Stage of each row:
-122; 105; -347; -126; -16; -111; 295; -142; -22; 34; 7; 99; 140; 98; 321; -35; -134; -15; -31; -166; -136; -11; 189; 34; -62; -93; -55; 126; -66; -139; -32; -105; -98; -20; 98; 117; 127; 104; 8; 7; 185; -171; -104; 155; 61; -92; 55; -108; -331; -115; -33
7
264; 495; -97; -126; -253; -191; 191; 12; 1; -372; -181; 440; 293; -354; -149; -145; -169; -307; 85; 93; 155; 314; -37; 124; -160; 137; -28; -215; -89; 268; -150; 143; 177; 323; 197; 42; 64; 265; 53; -160; 120; -117; 46; 202; -69; -19; 92; 135; -73; -60; 50
16
118; 176; 13; 36; -102; 252; 61; 59; -13; -126; 98; 23; -53; 100; -36; -174; -63; -133; 31; 79; -364; 32; -179; 155; -90; -268; 40; -105; -208; 12; 258; 93; -203; 211; 373; 64; -190; 222; -241; -151; 77; 187; -201; 181; -112; -138; 224; 174; 82; -12; -109
12
-55; -107; 57; 141; 110; 123; -203; 57; -143; 88; 200; -24; 135; -97; -198; -263; -136; 87; -48; -176; 140; -157; 144; -210; 141; -293; 19; 46; 56; -101; -134; -207; 330; 29; -47; -6; 21; -190; 49; 72; 22; -173; 46; -96; 53; -195; -30; -15; -225; 251; 135
18
190; 134; -241; -73; 64; 39; 139; 26; -359; 133; 105; 140; 254; 26; 164; -408; 146; -225; 253; -15; -86; 134; 45; 108; 91; 57; -92; -36; -72; -199; 86; -32; -89; -92; 59; 101; -9; -78; -28; -134; 121; 45; -177; 105; 38; -265; 112; -200; -215; -401; -36
35
-123; -42; 172; 43; -52; 460; -106; 269; -48; 98; 207; 467; 54; -157; -10; -195; -130; -31; -73; -97; 245; -63; 108; -373; 2; -162; -121; -71; -186; 17; -290; -272; 283; -186; -77; 127; 78; -174; 72; -3; -199; -76; -169; -119; 6; 18; -181; 30; 21; -49; 138
0
-364; -163; -105; -50; 171; 136; 185; -313; 80; 15; 96; 120; 106; 125; 102; 8; -182; -24; 112; 155; -10; 39; 172; -121; 432; -163; 46; 60; -87; 6; -69; -74; -1; 102; 104; -274; -55; -147; 117; -113; -68; -225; 99; 25; 111; 144; -359; -49; -227; -42; -56
7
-63; 163; -208; -22; 85; 22; -77; -33; 98; -155; 29; -175; 153; -104; -38; -228; -93; 96; -29; 124; 74; -17; 94; 78; -134; -198; 1; -105; 199; -42; -80; -2; 211; 195; 132; 44; 88; 56; 221; 28; 195; -122; -32; 27; -43; -85; -29; -55; -239; 169; 122
13
51; 224; 78; -94; 184; -364; -68; -63; 53; -112; 73; 61; 126; -65; -148; -79; -331; -107; 114; -90; -7; -76; -5; 32; 233; -148; 75; 18; 27; 151; 100; -12; 97; 193; 87; -232; -69; -98; 173; -65; 62; -247; -76; -55; 77; -165; -325; 153; -164; 79; 128
36
-182; -276; 123; -73; -17; 262; 5; 71; -193; 271; 37; 69; 70; -198; 173; -216; -13; 265; -154; 137; -149; -43; 340; -118; 423; -31; 292; -155; 402; 88; -346; -5; -51; -400; -231; -305; -40; -123; 102; 198; -58; -36; -410; -28; -60; 231; 127; -147; -216; -99; -116
10
338; 258; 89; 22; -294; -256; -19; 208; -330; -219; -143; 368; 80; -347; -310; -38; -128; -310; 165; -57; -123; 140; -73; 71; -9; 41; 109; 35; -93; 114; 58; 50; 157; 272; 172; -127; -88; 44; -193; -215; -35; -34; 62; 176; -26; -74; 141; 155; 171; 6; -2
22
40; 59; -209; -127; 103; -540; 209; -11; -155; -18; -231; 7; 44; -115; 95; 162; -261; 72; 203; -188; 95; -50; 213; -6; 158; 186; 130; 259; 181; 59; -157; 28; -10; -80; -21; -258; 256; -238; 254; -144; -22; -246; -15; 30; 141; 35; -264; -233; -224; -104; 111
11
338; 149; 4; 9; -315; 167; 178; 127; -280; -99; -80; 419; 222; -295; -331; -277; -75; -150; 28; -57; 268; 189; 61; -91; 5; 253; 167; -274; -153; 207; -372; 26; 148; 52; 40; 94; -6; 65; -16; -177; -186; -73; -43; 217; -65; 64; 246; 80; -79; -107; -23
20
-155; -109; -99; 48; -100; 195; 99; -77; -6; 143; -69; 159; 98; 60; 265; -17; 24; 50; -151; 47; -199; -15; 187; -26; 55; -213; -84; -30; -104; -169; 7; -53; -75; -42; 84; 47; 115; 79; -134; 212; 154; -123; -136; 204; -111; -76; 218; -172; -230; 147; -151
19
-28; 78; -140; -70; 40; -127; 157; -87; -74; 43; 83; 135; 69; 166; 305; 29; -141; -208; 137; -114; -34; -69; 59; -63; 55; -207; -135; 288; -223; -116; 141; -117; -43; -17; 138; 33; 70; -114; -101; -154; 32; -102; 39; 64; 283; -192; -251; -146; -197; -108; -69
30
239; 336; 52; -33; -224; -29; 55; 76; 11; -324; -46; 220; 76; -162; -80; -52; -127; -281; 40; 147; -165; 196; -134; 182; -125; -136; -13; -80; -92; 132; 158; 130; 31; 292; 298; -14; -77; 287; -174; -169; 160; 44; 12; 153; -15; -112; 143; 161; 57; 5; -54
17
119; 209; 38; -19; -65; 216; -23; 107; 92; -84; 8; 48; 136; -103; -59; -270; -19; -10; 22; 75; 421; 69; 16; -52; -66; 80; -97; -266; 22; 172; -307; 93; 157; -7; 11; 215; 248; 95; 25; -48; -18; 21; -8; -85; -24; 111; 41; -131; -158; 5; -61
10
94; 101; -193; 174; 92; 102; 27; -15; -187; 9; 86; -202; 38; 109; 61; -394; -10; -73; 151; 88; -123; 45; -92; 124; -36; -299; -133; 24; -58; -238; 150; 31; 8; 167; 293; 92; 27; -47; -57; -89; 241; 77; -45; 81; 20; -475; 180; -64; -205; -13; 81
25
-4; 329; -85; 40; -81; 26; -116; 116; 83; -172; -35; -182; 35; -147; 145; -259; -82; -31; 26; 242; 131; 12; -95; 43; -320; -276; -183; -43; 97; 38; -89; 144; 193; 177; 241; 158; 186; 43; 2; -75; 103; 116; -15; -40; 49; -131; -21; -136; -52; 171; -12
17
-40; 168; -175; -176; -39; -249; 197; -61; -50; 11; 18; 220; 84; 68; 312; 163; -150; -186; 109; -211; -31; -70; 100; -89; -49; -110; -119; 290; -189; -67; 100; -157; -47; -29; 92; 50; 125; -42; -76; -163; -33; -150; 20; 58; 276; -32; -335; -156; -131; -166; -77
0
38; 298; 101; -103; 163; -439; -87; -69; 42; -128; 117; 16; 72; -48; -176; -93; -384; -148; 159; -106; -68; -49; -65; 54; 230; -116; 34; 16; -9; 159; 156; 6; 56; 273; 122; -220; -107; -38; 51; -173; 32; -232; 10; -151; 104; -145; -310; 232; -103; 49; 63
37
-69; 111; -109; -228; -68; -203; 95; -59; -54; 42; -26; -199; 16; -110; 211; -115; -119; 229; -60; -15; -116; -70; 283; 98; 134; 76; 317; -35; 521; 200; -282; 118; -127; -151; -102; -143; 98; 167; 13; 13; 98; 19; -211; -31; 52; 322; 144; -55; -292; -62; -174
11
112; 287; 79; 0; -139; 107; -106; 193; 99; -183; -13; -52; 58; -218; 16; -258; -95; -85; -1; 213; 280; 72; -98; -41; -214; -169; -160; -114; 64; 116; -218; 115; 246; 86; 125; 130; 201; 47; 8; -83; 34; 63; -8; -101; 72; -53; -44; -129; -51; 78; -25
2
-17; 182; -267; 295; -181; -167; 125; 63; -434; -94; -107; 94; -86; 27; -242; -104; -152; -188; 229; 8; -138; 96; -180; 264; 3; 137; -48; -69; -234; -164; 115; 18; 76; 369; 377; 134; -73; -43; -126; -222; -183; -108; 37; 124; -70; -137; 130; 174; 214; -237; 16
13
-207; -202; 63; 100; 75; 333; -159; 99; -20; 109; 268; 140; 119; 6; 12; -227; -107; 16; -97; -77; 234; -112; 218; -225; 200; -233; -65; 81; 32; -129; -293; -237; 355; -147; -142; 83; 119; -180; 58; 124; 48; -147; 13; -132; 52; -35; -34; -91; -251; 120; 51
37
114; 16; 313; -69; 155; -227; -118; 36; 102; 5; 77; 10; 17; -66; -292; 105; -408; 82; -68; -169; 21; -92; 27; -137; 279; -4; -8; -165; -116; 98; 159; -111; -11; 39; -34; -238; -65; -47; 44; -106; -148; -485; 22; -278; 122; -133; -319; 98; -134; 104; 27
12
-64; 298; -129; 93; 37; 37; 14; -43; -21; -30; -65; 216; 288; -79; 312; -406; 80; -282; 160; 294; 143; 163; -73; 110; 20; -279; -343; -73; -44; -43; -46; 127; 216; 130; 186; 115; 211; -79; 70; 188; 308; 65; -131; 114; -55; -338; 1; -203; -204; -22; 52
32
1; 306; -11; -155; -81; 68; -131; 203; 258; -204; -55; 67; -23; -197; 37; -2; -157; 95; -31; 125; 266; -2; 80; -61; -342; 73; -103; -198; 98; 174; -189; 33; 145; 55; 58; 147; 265; 149; 128; -161; -54; -60; -15; -144; -26; 236; -176; -45; 6; 102; 27
16
-340; -211; -272; 46; 86; 107; 82; -171; -157; 76; -115; 91; 110; -16; 85; 17; 24; 15; 247; 260; 122; 31; 217; -142; 261; 2; -1; 93; -52; -137; -147; -47; 127; 97; 100; -208; 92; -368; 167; -159; -239; -179; 172; 112; 52; 217; -368; -330; -80; 2; -65
17
185; -115; 54; 30; -142; 574; 132; 1; -62; -32; 96; 271; 229; -45; -250; -253; 92; -69; -103; 241; 227; 313; 112; 34; 247; 245; -1; -533; -93; -38; -189; -64; 83; -60; -37; 103; -30; 215; 22; -29; -27; -232; -6; 33; -66; 68; 219; -31; -230; -299; -104
2
11; 268; -14; -161; -93; 150; -93; 133; 281; -110; -111; 113; -1; -75; -8; 22; -8; 90; -16; 107; 226; -29; 60; -13; -251; 141; -76; -324; -19; 154; -127; 50; 9; 66; 66; 194; 267; 190; 74; -44; -96; -57; -126; -20; -169; 341; -132; -85; 18; 77; -83
3
29; -68; -123; -16; -93; 180; -224; 126; -284; 92; 146; -367; 12; -9; 36; -183; 249; 35; 27; 202; -189; -76; 80; 122; -43; -128; 44; -34; 253; -316; 164; -84; 52; -35; 38; 75; -80; 5; -187; -93; -55; 51; -17; -59; 149; 73; 37; -296; -11; -127; -266
1
176; -57; 191; -88; 243; -71; -38; 77; -59; 167; 121; 74; 47; -102; -200; -134; -343; 150; 41; -234; 80; -9; 141; -300; 239; 92; -68; -148; -145; -21; 12; -182; -64; -117; -113; -207; 30; -173; 115; -236; -110; -424; 6; -297; 99; -277; -209; 12; -273; -19; 158
22
-159; -52; -501; -18; -5; -217; 130; -15; -346; 2; -226; -60; 99; -107; 123; 16; 78; -1; 317; 136; 112; 56; 231; 60; 27; 222; 13; 214; 162; -243; -178; -13; 155; 48; 61; -75; 231; -305; 184; -212; -123; -142; 166; 116; 87; 197; -194; -452; -81; -196; -29
10
157; 24; 277; -141; 150; -217; -121; 91; 40; 88; 105; -60; -30; -91; -277; 8; -383; 125; -33; -207; -84; -84; 30; -194; 200; 29; -25; -170; -138; 9; 168; -146; -113; 6; -51; -231; -75; -55; -2; -208; -170; -461; -21; -322; 102; -160; -268; 71; -129; 37; 8
3
-25; -117; 5; -59; -63; 205; -217; 12; -114; 58; 195; -289; 32; 103; 142; 35; 215; -14; -21; 196; -161; -123; 116; 79; 66; -213; 40; 44; 190; -199; 269; -79; 2; -68; 26; 25; -101; 68; -292; -86; -65; 46; 103; -73; 273; 172; -107; -304; -37; -21; -387
16
-24; 149; -255; 134; -1; 39; 100; -72; -159; 41; 41; -114; 105; 93; 283; -324; 6; -109; 90; 75; -73; 48; -31; 85; -98; -315; -227; 95; -65; -226; 67; 24; 33; 107; 254; 181; 127; -8; -123; -15; 245; 69; -10; 96; 89; -401; 161; -170; -249; -12; -23
22
93; 59; -186; 162; 95; 133; 78; 10; -204; 40; 120; -148; 22; 188; 98; -395; -12; -143; 181; 63; -159; 52; -114; 141; 33; -260; -142; 69; -140; -268; 156; 28; -53; 107; 283; 107; 7; -76; -94; -105; 229; 94; -90; 93; 14; -469; 203; -78; -192; -113; 32
33
-354; -169; -99; 1; 162; 163; 162; -362; 56; 44; 84; 126; 80; 157; 118; -30; -171; -27; 130; 229; 8; 41; 179; -123; 457; -187; 45; 29; -102; 4; -53; -61; 2; 140; 138; -283; -60; -167; 99; -120; -64; -219; 126; 57; 131; 86; -351; -8; -260; 12; -54
26
384; 217; 148; -38; -286; -41; 72; 194; -11; -337; -109; 292; 148; -298; -248; -22; -166; -263; -23; 51; 121; 266; -46; 72; -51; 84; -24; -102; -75; 146; -100; 94; 188; 155; 94; -9; 71; 244; -127; -148; 128; -133; 151; 65; 12; -59; 221; 29; -48; -3; -43
11
-45; 343; -145; 59; 31; -25; 28; -19; -10; -70; -66; 223; 278; -85; 336; -373; 57; -311; 174; 290; 116; 190; -84; 156; -7; -238; -356; -49; -22; -42; -22; 139; 202; 128; 190; 116; 220; -44; 71; 151; 336; 67; -126; 91; -44; -332; -1; -195; -185; -77; 54
34
153; 52; -116; 143; 118; 154; -34; 109; -136; -43; 86; -176; 27; 80; -90; -385; -25; -84; 156; 116; -167; 62; -125; 164; 8; -208; -65; -28; -71; -225; 140; 67; -9; 154; 268; 26; -24; -75; 19; -105; 214; 66; -137; 86; -124; -408; 210; -53; -117; -18; 85
37
-153; -104; 39; 128; -29; 329; -55; 173; 182; -38; -124; 156; -234; 136; -81; 218; -65; 155; 1; 143; 127; 18; 73; 50; 47; 236; -125; -261; -113; -54; -57; -11; -16; 10; 90; 104; 290; 86; 16; -20; -118; -159; -12; -90; -247; 304; -8; -41; 114; -14; -27
8
-108; -336; 309; 273; 89; 454; -60; 134; 1; 164; -17; 36; -264; 193; 114; 0; -33; 131; 43; 331; 130; 34; 53; 9; 514; 19; -51; -166; 93; 6; -115; 99; -52; -279; -1; -174; 219; -169; -7; 84; -46; 24; -141; -179; -34; 52; -3; -134; -51; -121; -50
29
189; 28; -215; -88; -20; -6; 80; 54; -306; 86; 17; 99; 267; -22; 96; -97; 186; -173; 145; -39; 6; 83; 108; 56; 10; 110; -134; -2; -92; -268; 155; -116; 1; -105; -3; 126; 51; -50; -80; -114; -10; -139; 25; 69; 142; -115; -28; -382; -153; -304; -138
10
32; 79; 43; -44; -19; 299; -12; 94; -105; 111; 136; 230; 130; -112; -147; -351; -21; 39; 67; -99; 347; 19; 133; -209; 114; 159; 24; -280; -16; 130; -375; -97; 129; -104; -113; 139; 125; -33; 58; -88; -180; -37; -103; -112; -49; 186; -22; 3; -140; -145; 10
1
-83; 139; 117; -139; -85; 130; -72; 151; 179; -34; 81; 325; -116; -10; 27; 82; -229; 38; -22; -100; 221; -88; 164; -166; -39; 140; -22; -118; -63; 193; -207; -120; 58; -65; -58; 122; 195; 113; -30; -146; -153; -119; -23; -169; 14; 342; -177; 142; -8; -4; -33
30
18; 202; -173; -56; 144; -158; -25; -106; 28; -108; 9; -73; 148; -85; -59; -189; -164; 53; 65; 16; 30; -52; 98; 51; -12; -179; 83; -51; 150; 35; 1; -15; 126; 208; 140; -87; 35; -23; 252; -23; 164; -158; -77; 79; 8; -164; -149; 48; -267; 140; 189
24
207; 189; -192; -189; -10; 51; 118; 53; -341; 106; 106; 217; 238; -49; 140; -373; 160; -206; 217; 8; -199; 127; 79; 134; 74; 122; 48; -126; 5; -79; 92; -12; -167; -102; 33; 46; -110; 29; -48; -156; 64; 94; -284; 139; -16; -77; 128; -95; -128; -431; -97
35
171; 60; 87; 37; -68; 347; -80; 125; -7; -52; 118; -130; -15; -21; -41; -363; -50; -34; -44; 200; -213; -5; -102; 4; -94; -380; 42; -113; -82; -39; 81; 74; -56; 108; 254; 0; -139; 61; -125; -94; 111; 135; -202; 119; -48; -263; 218; 32; -86; 152; -65
29
-125; 21; -42; -116; 172; -27; 136; -137; 39; 6; 154; 214; 116; 142; 258; -16; -175; -190; 165; -36; -22; -33; 103; -75; 282; -223; -14; 246; -97; 32; 42; -71; -27; -41; 78; -156; 10; -151; 55; -115; 73; -57; -40; 36; 192; -62; -336; -62; -217; -108; -4
36
-177; -148; -35; -63; -97; 147; 69; -21; -144; 259; -16; 240; 130; -59; 262; -170; 11; 80; -155; 45; -257; -47; 293; -40; 259; -103; 119; -90; 99; -70; -165; -65; -81; -214; -101; -102; -1; -17; -32; 276; 93; -123; -370; 173; -135; 53; 233; -102; -260; -4; -155
33
-101; -79; 141; -83; -130; 218; 5; 32; 72; 148; -121; 405; 150; -115; 31; 56; 4; 94; -205; 38; -84; -30; 215; -92; 191; 44; 53; -331; -93; 93; -96; -42; -78; -126; -84; -57; 38; 91; -19; 273; -92; -236; -312; 142; -252; 239; 78; -77; -84; 101; -180
11
-151; -165; 51; 157; 48; 346; -203; 137; -119; 127; 212; 85; 82; -101; -40; -294; -97; 91; -81; -78; 212; -164; 182; -311; 54; -348; -35; 77; 21; -119; -270; -239; 377; -84; -60; 67; 87; -252; 69; 84; -21; -84; -15; -74; 59; -143; -44; -68; -190; 235; 141
24
-146; -136; -181; 92; -66; 243; 143; -113; -65; 165; -54; 169; 146; 121; 324; -62; 104; -11; -95; 58; -185; 17; 179; -1; 64; -248; -143; 23; -147; -261; 49; -71; -64; -49; 113; 95; 135; 40; -137; 221; 213; -88; -108; 257; -88; -172; 236; -245; -273; 88; -133
20
223; 167; -27; 121; -181; -125; 44; 153; -351; -125; -80; 209; -9; -107; -315; -80; -95; -217; 191; -93; -250; 87; -132; 171; 40; 54; 93; -28; -183; -21; 170; 42; -7; 280; 265; -32; -136; 44; -206; -198; -61; -4; -34; 179; -129; -104; 221; 176; 191; -94; -13
13
314; 144; -36; -15; 65; -245; -24; 196; -201; -128; -31; -104; -41; -181; -402; -176; -264; -15; 195; -125; -209; 94; -88; 47; -35; 66; 23; -36; -95; -125; 161; -10; -33; 258; 188; -171; -61; -41; 26; -354; 37; -213; 31; -62; -85; -307; 86; 95; -10; -32; 173
5
37; 195; -149; 121; 1; 114; -42; 59; -77; -68; 61; -252; 33; -28; 46; -418; -27; -45; 65; 179; -91; 52; -131; 110; -161; -344; -147; -43; 35; -173; 34; 66; 98; 203; 283; 113; 54; 17; -21; -43; 218; 95; -97; 25; -21; -354; 151; -70; -130; 33; 53
0
-131; -258; -152; 139; -11; 461; 103; -39; -66; 174; -78; 256; 227; 106; 247; -93; 255; -46; -72; 177; -158; 92; 155; 22; 132; -213; -210; -86; -216; -354; 88; -73; -25; -87; 94; 88; 124; -25; -65; 307; 218; -100; -158; 298; -223; -182; 258; -374; -215; 33; -110
12
-80; -169; 89; -66; -56; 33; 53; -48; -167; 194; 58; -309; -62; -20; 200; -175; -40; 250; -99; 114; -146; -56; 254; 63; 439; -24; 335; -44; 559; 107; -281; 113; -141; -307; -159; -260; 32; 46; -83; 94; 55; 59; -230; -111; 127; 244; 197; -136; -311; -135; -263
3
-37; 82; 31; -64; -79; -27; -60; 128; 194; -142; -104; -87; -238; 56; 71; 263; -117; 152; 11; 83; 71; -17; 129; 143; -21; 210; 16; -65; 237; 103; -62; 96; -56; -17; 29; 22; 315; 240; -88; -119; 30; -31; 83; -173; -16; 396; 1; -58; 5; 2; -139
13
-43; 60; 57; -150; -70; -41; -134; -2; 243; -103; 65; -112; -57; 74; 56; 136; -123; 99; -146; 9; 24; -149; 208; 98; 48; -48; 141; -21; 273; 94; -58; -15; 45; 1; -51; 18; 146; 256; -78; 61; 140; -121; 13; -70; 66; 301; -8; 8; -210; 177; -186
34
7; -43; -270; 84; 21; 170; 184; -102; -191; 159; 1; 115; 206; 131; 296; -213; 128; -95; 54; 7; -90; 68; 118; 26; 30; -189; -193; 49; -168; -307; 89; -78; -50; -49; 135; 147; 134; -36; -76; 84; 231; -54; -76; 224; 10; -348; 182; -279; -325; -81; -37
23
322; -176; 175; -16; -147; 428; -66; 282; -53; -18; 54; -75; -156; -95; -281; -138; -121; 135; -107; 30; -291; 13; 30; -163; -124; -118; 157; -121; -190; -106; 55; -27; -185; 13; 150; -100; -133; 87; -199; -297; -56; -23; -79; 83; -125; -120; 342; 27; -13; 202; -87
23
53; -220; 18; -33; -10; -66; 77; -16; -280; 173; 38; -210; -46; 22; 112; -24; -4; 188; -90; 95; -303; 66; 262; 250; 476; 150; 238; -121; 505; -137; 25; -13; -175; -298; -158; -268; -20; 118; -40; 92; 160; -179; -195; -121; 113; 39; 225; -107; -298; -368; -150
1
-137; -137; -28; 67; -27; 201; -37; -137; -225; 190; 170; -117; 116; 156; 221; -125; 144; -120; 79; 112; -110; -111; 53; -76; 225; -353; -33; 149; -78; -168; 155; -59; -12; -24; 112; 0; -104; -145; -310; -51; -123; 76; 75; 52; 267; -20; -127; -294; -108; 12; -350
18
